Each row is followed by its class.
[  2  10 -11   0  -1  -7   4  -7   6  19   5  13  12  24 -15 -18   2   7
  15   9   2  -6  11   8   8   3  -7   1   5 -10  15  -8   8  -2  -7 -31
   2   7]
V
[ 10  12  35  10 -15   5 -20  -9 -74   3 -61   3   4  57 -11   2 -23  19
  -2 -15  -3   1 -22 -34  15  13 -29 -38 -14 -42  13  -9  11   1 -20  -3
  26  19]
P
[  6  26 -11   4  15 -18  -4  -6  -4  23  -4  -2  10  32 -15 -14  34  -1
  14  -1   5   8  -1  22  -4   0  -5  -3  13  -3  -7   4  21  -4  -6 -24
  -2  14]
Y
[ 12   1  -3   7  16  31  -5   3 -43  -4 -10  39   1  48  -5  -4  -8 -12
 -12 -21  -5 -18  17   2 -10  26 -20  -1  -8   8  31   7 -16 -19 -24  15
   7  -5]
G
[  1  13 -23  -7  -5  61 -18   8  -9  11  -4  17 -27 -20   3 -29   5  14
  11 -76   0  58  -3 -40 -65   2 -16 -32 -32  24 -29  -3  -1  14 -26 -50
  16 -13]
J
[  2   1  17   4   7 -20  12 -11  15  -5  -5   7  19   4   4   4  -6  11
  -5   3   1   2   6  23   8  13  -2   1   9  -9  -1   4  11  12   8 -27
  -4  -8]
Y
[  6  -7  12   8   8 -14   7 -20  11  -6   3   3  25   6  11   0 -16   9
  -2   8   2  -4  10   9   6  13  -1   9  32 -12   6 -13  11   5  10 -29
  -9 -10]
X
[ 13   7  -6  -3 -10  49 -20 -43 -31  11 -29  -8  -1  48  11 -32  -6 -34
  10 -19 -14  -6  73 -17 -12  28   9   6 -23  14  20  -3 -24  37 -19 -15
 -31  28]
G
[ 13  16 -12  -8   2 -12   7  -3   0  15  10   4  22  12 -13 -17  -3  15
  11  -5 -21  -2   7  26  19   2  -4   6  22  -6  -1  -2  17 -20   9 -14
 -10  14]
E
[  8   8 -13   1  11  -8   2 -15   0  11  -2  -3  21  21   0 -11  17   5
  14   6   2  -2  -8   4  -2   1   8   9  32  -7   0 -10  19  -2   4 -17
  -9   8]
X
[ -3   3  14   6   1 -19   0 -19  15   0  -4   5  15   9  -1   4  -3  15
  -1   5  -6   4  11  13  -2   9  -9   6   8 -13   0  -4   4   1   6 -29
   0  -5]
L
[  2 -12  18  14  -9 -11  14 -16   6 -22  -4  12  22   3  -6   1  -6  13
  14  11  -5   8   4  18  16  13  13  -2  18 -18  -4   4   6 -11  14 -38
  -8  -7]
P
[ 24 -22 -28 -11 -12  21  -6 -14   7  23 -16 -16 -49 -53 -16 -43  13   4
  88 -50 -16  -8  83 -10 -11  -7   9  -6 -65  12  47  -8  -5  -4 -24 -16
 -53  11]
V
[  2  -9   6   8  -1 -13   1 -22  11  -9   1  -3  22  -3  12   5  -7   9
   4  15   1   4   6   6   3  11   0   8  24 -13  10 -10   4  11  12 -39
 -13 -12]
X
[ 13 -11  34  13  12 -19   8 -39 -49  12 -35  22 -17 -11  28 -11   6 -33
 -13  12  19  -6   7 -25 -13 -20  -4  -1  -4  11  -3   9  -5 -29  -3   7
  -4 -11]
B
[  6  -4  24  19 -15 -19  12 -24   7  -9  -3   4  18   7 -10  -5 -12   8
   5  15   1  -1   9  11  21   8   5   0  21 -19  -3   1   4  -7  11 -35
 -13   4]
P
[ -3 -18 -44 -18 -21   9  37 -25  11  -4  15 -24 -16  -2  14  -8 -66   1
  -8  40 -22  18 -22 -16  24  -7 -31  20  47   6  46  -5  13  34  41  11
 -13 -47]
V
[  6   0   9   8   5 -18  12 -13   6  -1  -5   8  20   8   1  -4   4  11
  -2   0  -2   4  -7  18  -1  10 -10   6   4  -4   0   8   9  -4   4 -27
  -3  -5]
Y
[ -4  12  -7  -1   5  -7   4  -7  14  14   9  13  -1  14  -7 -37   1   3
  23   8   5  27  -2   2  12 -23  -6   2  33 -10  -5   6  17   9  -3 -13
  -7   3]
B
[ -7  -5 -28 -24 -26  -3  53  26  15 -10 -15  12  14 -27  21  23 -66  -3
 -55  18  14 -39   2  -2   5 -18  -2  -5 -16   3  -3 -22 -21  -2   7  11
   5   1]
E
[-22  37  13  -8  15  27 -26 114  23  -3  39  -3   9 -21  30  18 -27  19
 -38  30  33  18 -56 -65  -9 -16  18  16  17  -5 -19  14  -7  29 -20  -1
   9   4]
J
[ 25  14  17  27 -16  64  -3 -24   5   7 -14  73 -60  34 -13 -14  50  12
  18 -42  18  32 -13 -13 -27 -19  11  -1  59 -19  12  49 -22 -28 -16 -35
 -14 -42]
B
[ -2  10 -17  -1   9  -5  12   4   8  16   4   0   9   6 -16 -13  17   9
  12  -1  -7  12   1  11 -14   0   3   5   9   3  -2  -9  18  -9  -9 -16
   1   9]
L
[ -8  31 -43 -11 -13   6  -5   8  45  10  22 -23 -52  -4 -20 -11 -53  31
  60  14 -10  67 -38  26   9 -53   7  20  72  15 -19  23 -12  -1  22  24
  36 -29]
J
[ 26 -21  19 -18  -4  41  29 -35   2 -29  28  16   0 -23   1  13  22  -7
 -28 -31  26  -1  26  24  -3   6  16  12   3  40   8  40 -51 -35   9 -34
   0  -8]
E
[ -3  13   1  -9  -3  -4  -5  23   3  33  -7  37 -15 -17  -8 -22  20  11
  42  -3   8  47  21  19  12 -34  26  -7  31  -8  14   3   4 -40 -23 -30
   7  10]
B
[ 17   1 -56   4  46  11 -22  -5  23 -34  64 -56  34  -6  46  11  78   0
   0   0  -7  10 -40 -56   5   9 -25  58  20  12  -8  48 -11  51  28  13
 -59  -9]
X
[ 13  42  13  -2 -22  34 -11  41 -28   9  50   7   2  36 -51 -33  18  18
   4 -11   2  23 -15   2  18  10   7 -26   9 -11 -16   0  22   2 -26 -41
  20  12]
P
[ 21  -2 -28  -4 -10  13   5   2  31 -10  37  -7   1  19 -53 -14  58  40
  27  -5   3   9   9  42 -24  -2 -23  -8  -1  33  31  -6   3 -70   2 -79
  -3   6]
Y
[  1  -4   4   5   5 -16   1 -29   6  -4   1   8  25   8  13  -1  -2   2
  -1   8   1  -1  -2   9  -4  13  -1  12  28 -11   1  -8  12   2  13 -33
  -9  -8]
X
[  2  17  -9   3   2   0  13  -5   2  21   8   0  14  35 -25 -29  -4  21
  32  10  -3  -4 -13   7  -1  -6  -1   7  25   6   3   7  10 -11   3 -21
  -9   9]
J
[  9   6  -5   8  -4   0  15   0  -7   1  14  -1  18  27 -32 -20   2  12
  17   7  -8   7   5  20  25   2   5  -4  29  -9   0  -2  15 -15   2 -26
  -2  10]
P
[  3 -24  13  -6  -2 -10   5  51 -12  12   9   2   1 -22 -21 -37 -12  -6
  25  13  14 -13 -22  22  41 -29   3 -27  -8  -2   3 -11  17  -1 -23  13
  -4   1]
G
[  0  -1  -1  14  11   5 -12  -1 -18 -18  -5   6  12  16 -31   4   6  14
   7  15  -6  -1   2  -2  -4  -3 -18  15 -15  -9  47  26 -34 -17  14 -22
  -4   0]
B
[  7  14  -2   4   7 -10   1 -10  -2  18  18   5  10  22 -26 -26  15 -11
  18   3   5   0   1  14  13   8  -6   3   5  -4  13   1   9   0  -2 -27
  -3   5]
V
[ -3   1  13   9   7 -14  -2 -28   8   1  -7   4  13  18   0   3  -1  13
   9   3  -2   9  11  11  -4  10 -12  11  13 -14   3   9  -1   7   2 -26
  -5  -3]
L
[ 15 -19  18   2 -13  19 -10  31  -7  17 -15  -1   4 -11  39 -11 -34  16
  -3 -30   1  -7   6 -29  27 -14  -5  -5  16 -35   1  -8   6  25  -6 -20
 -33 -12]
X
[ -5  27  -6 -17  -3 -26  30 -29   2  22 -13  28  20   3   3 -25 -48   2
 -14   2  -3 -18  14   1 -16  11  -2  11  -8 -16  10 -17  24  11   4 -17
 -12  13]
L
[ -8 -13  21  10   8  -4  -7  33  19  15  -6  38 -12 -32  24 -47 -41  21
 -20  10   8   9  -8 -47  14 -42  -3  11  11 -35  -1   3  20  11 -43  16
  -3  -7]
B
[-10  -6  -4  19 -29   5 -42 -62  18 -26 -31  31 -21 -26  21   1  24  15
  27 -32 -40  44  -4 -15 -33  29 -19   4 -21 -40  -1  25  -1  25  -4 -43
 -28 -38]
E
[  5 -10  21   9  -2 -19   6 -31   9   1  -6  11  16   3   2  -8 -10   0
   9   8   0 -10  19   6  11  18  -7   7  -4 -11  22  -4  -1   0   6 -35
 -10  -4]
V
[  3   1  18  12 -12 -13   9 -26   1 -10  -6   8  16   5 -11   0 -12   9
   3  15  -1   1  16   9  11  12   8  -2  19 -18   4   1   3  -2  14 -39
  -9   1]
P
[  5 -20  17 -10 -27 -13  51 -17  -6  -8 -40  33  15  25  -6  17  16  -5
   9  -2  29 -10 -52  26  10   3   5 -15   2   5  25  -6 -17 -66   2 -18
  25  13]
V
[ -7   7  16  -4  21 -12 -11   6  18  -9 -30  10  33  33  -4 -28   5 -10
 -44  -6  25   0 -19  17  -4  -8   8 -19 -20 -17 -29 -28  25  -3 -15 -35
  28  21]
Y
[ 10 -11  32  13  31  -8 -17 -18 -45  -7   9  -6  14  12   3  -2 -34  -4
 -12  21  19   6 -11 -13   7   7 -30   4  31 -16  31  15   8  17   6 -23
  -5 -28]
X
[ -1 -15  17  14  -7 -19   4 -23  17  -4   0  14  18   2   4  -4  -5   4
  16   8  -8 -13  10   9  11  18  -4  15  -9 -15   7   5  -6   5   6 -28
 -10  -7]
V
[ 12   0  -4  12 -58  33  25  22  -8 -23 -42  -4  -9  47  12  29 -34  -6
  22   4   1 -36  14   0  12  -2  29  -9 -21 -21 -28   1 -42   0  12  -8
 -24   2]
P
[  6 -21  45   9   7  -6  -4 -19 -13  -3 -55  29  17  20 -12 -34 -44  19
  -5 -16 -13  -5  19   9   3  11  15 -19 -43 -16   2 -45  15 -28 -34 -10
  58  12]
V
[ 16  -2  27   3 -26   7  13   4  -8   7 -19  34 -11 -11  28  -3  -9  -7
  15  -8  27  54 -24  -2  17  -5  -7 -40  29   5  -8  -7  -9  -5 -32 -30
  14 -16]
G
[-12 -27  27  15   8  -7  30   1 -59   6  38  32  26 -53 -24 -27 -26 -11
 -23 -37 -21 -16  23  -7   8  44 -49 -14 -55 -10  23  22   6  68  -3 -19
 -27 -29]
B
[  6  12  -7  12  12 -10  16  -7   1  20   8  -4  12  13 -21 -11  17  10
  13  -2 -12  11   1  13   0   6  -2  10  22   3   1   1  11  -3  -7  -9
  -1   6]
L
[-11  -9  37  23  13 -15  22  16 -11  -3 -13   4  45  11 -35   6   5  -2
 -25  -8  16  11 -38  33 -12  11  -1 -29 -10   0 -44 -18   4   3  -3 -36
  48   8]
L
[  9  18 -13  14 -12   1  11   0  -1   7   7   3  12  26 -37 -22  17  12
  14  11  -4   1 -15  12  10  -6  12  -4  28 -15 -10   1  16 -13   6 -29
  -5  11]
P
[  1   3  16   7   3 -12   4 -22  14  -1   3   0  12   5 -10  -3  -4  17
   2   2  -3  11   2  10  -3   9  -7  11  13  -8   5   4   3   3   4 -26
  -1  -2]
L
[-30 -50  42 -12  17  11 -30  42  -1 -19 -31   6 -20 -19  15   1 -77  13
 -40  27  42  -8  51 -20 -16 -43 -23 -42 -22 -10   4 -42  10   7 -20 -13
  42 -16]
B
[  4   0  12   8   6 -15   8  -7   8  -8   1   1  11   5  -5  -1  -1   8
   3   4  -2   6  -6  23   0  11  -4   9   5  -2   3  11   7  -3   7 -22
  -5  -8]
Y
[ -7 -16  -3   7 -30  -1 -16 -19 -18 -12 -26  20  23  49  28  -7 -17  20
  20   5  26  22 -44 -21   5 -14 -69 -27 -10 -45 -23  27  -9  16 -29 -58
  -9  -3]
E
[ 10 -22  16  41  56  10  34 -27 -49   3  -3   8   7  45 -23 -16  -8 -30
  30  26  41 -41 -13 -15 -20   3 -22  11  27   2  24  63  -8  23   4  -4
 -64 -31]
J
[ -3  30   0 -27  25 -26 -28 -56  -4  -6 -26 -37 -44   1   7  18 -36 -28
   3  38  21  16  27   9  -2 -24   5  11  35  14   9   1  -3   3  15  52
  29   5]
E
[ -6  -2  11  10  -4 -20   4 -11  17  -2   1  14  11   2   7  -4  -5   8
  14  17  -5   5  17   5  14  -4  -9   7  14 -13   0   6  -4   9  11 -19
 -15  -6]
B
[  6   0  30  12 -17  25 -13  10 -10   8 -38   2  -2  30 -13  13 -30  27
 -57  10  23 -38  -5 -20  23 -36   9 -11  36 -41   3   4 -16   5  18 -14
  19   5]
P
[ -2   0  16   8  13 -22   5 -13  17  -3   0  -1  17   1   8   3   1   2
   1  -1   6   5   3  21   2  14  -6  11  12  -5 -11  14   8  17   9 -20
  -9  -1]
Y
[ -1  16 -10   0   2  -6   9   0   4  24  11   9  11  14 -24 -34   5  14
  26   7  -4  -9  -2   8  -1  -8   8   7   6   4   5   4   9 -14  -8 -23
 -12   7]
J
[  5  11 -20  -4  10  -6   2  11  -4  18   7  24  13  10 -17 -24   3   5
  36  12  -2   6   0  31  12  -7   4  -6  24   0  10  -1  13  -6  -1 -12
  -3   3]
G
[  7   0  18  10 -11  -8  19 -20   4  -7   2   9  13   7  -9  -6 -13  11
   8  11   6   1  11   8  17   7   8  -2  30 -15  -4   5   7   1  10 -32
 -11   1]
P
[  4  -6   8   5   4 -16   5 -28   3  -3  -4   0  26   3  12   2  -8  10
   0  12   0  -2   5   4   2  14  -2   5  26 -12   8 -14  12  13  11 -33
  -9  -9]
X
[ 25  -6  12 -17  39  34 -41  45 -23  -4 -10  -8  27  27 -17 -33  27  23
  13 -14  29  12 -23  -6  48 -39   2 -23  -9 -13  20  17 -15   3 -27  -9
  16  28]
G
[ -3   5  -5   4   8  -3  12  -2  -2  25  15   2  10  22 -20 -28  -5  19
  32   6  -2  -7  10   5 -11   0 -11   3  18  15   0   1  16 -12 -11 -20
  -9   9]
J
[  6  13  -6   7  -2 -10   0  -9  -5  30   1  12   7  11 -12 -10  32   8
  24  -1 -10   3   1   1   9  10  -2   0  12 -10  17  -2  13  -1  -5 -24
  -4   4]
V
[ -2   9 -13   0  -2 -15   7  -5   6  12  16  12  -3   5  -8 -28  33  -7
  21  13  -4  18  -2   7  13 -14  -9  -3  22  -2   4  -2  20  -8   0 -19
 -19  -8]
B
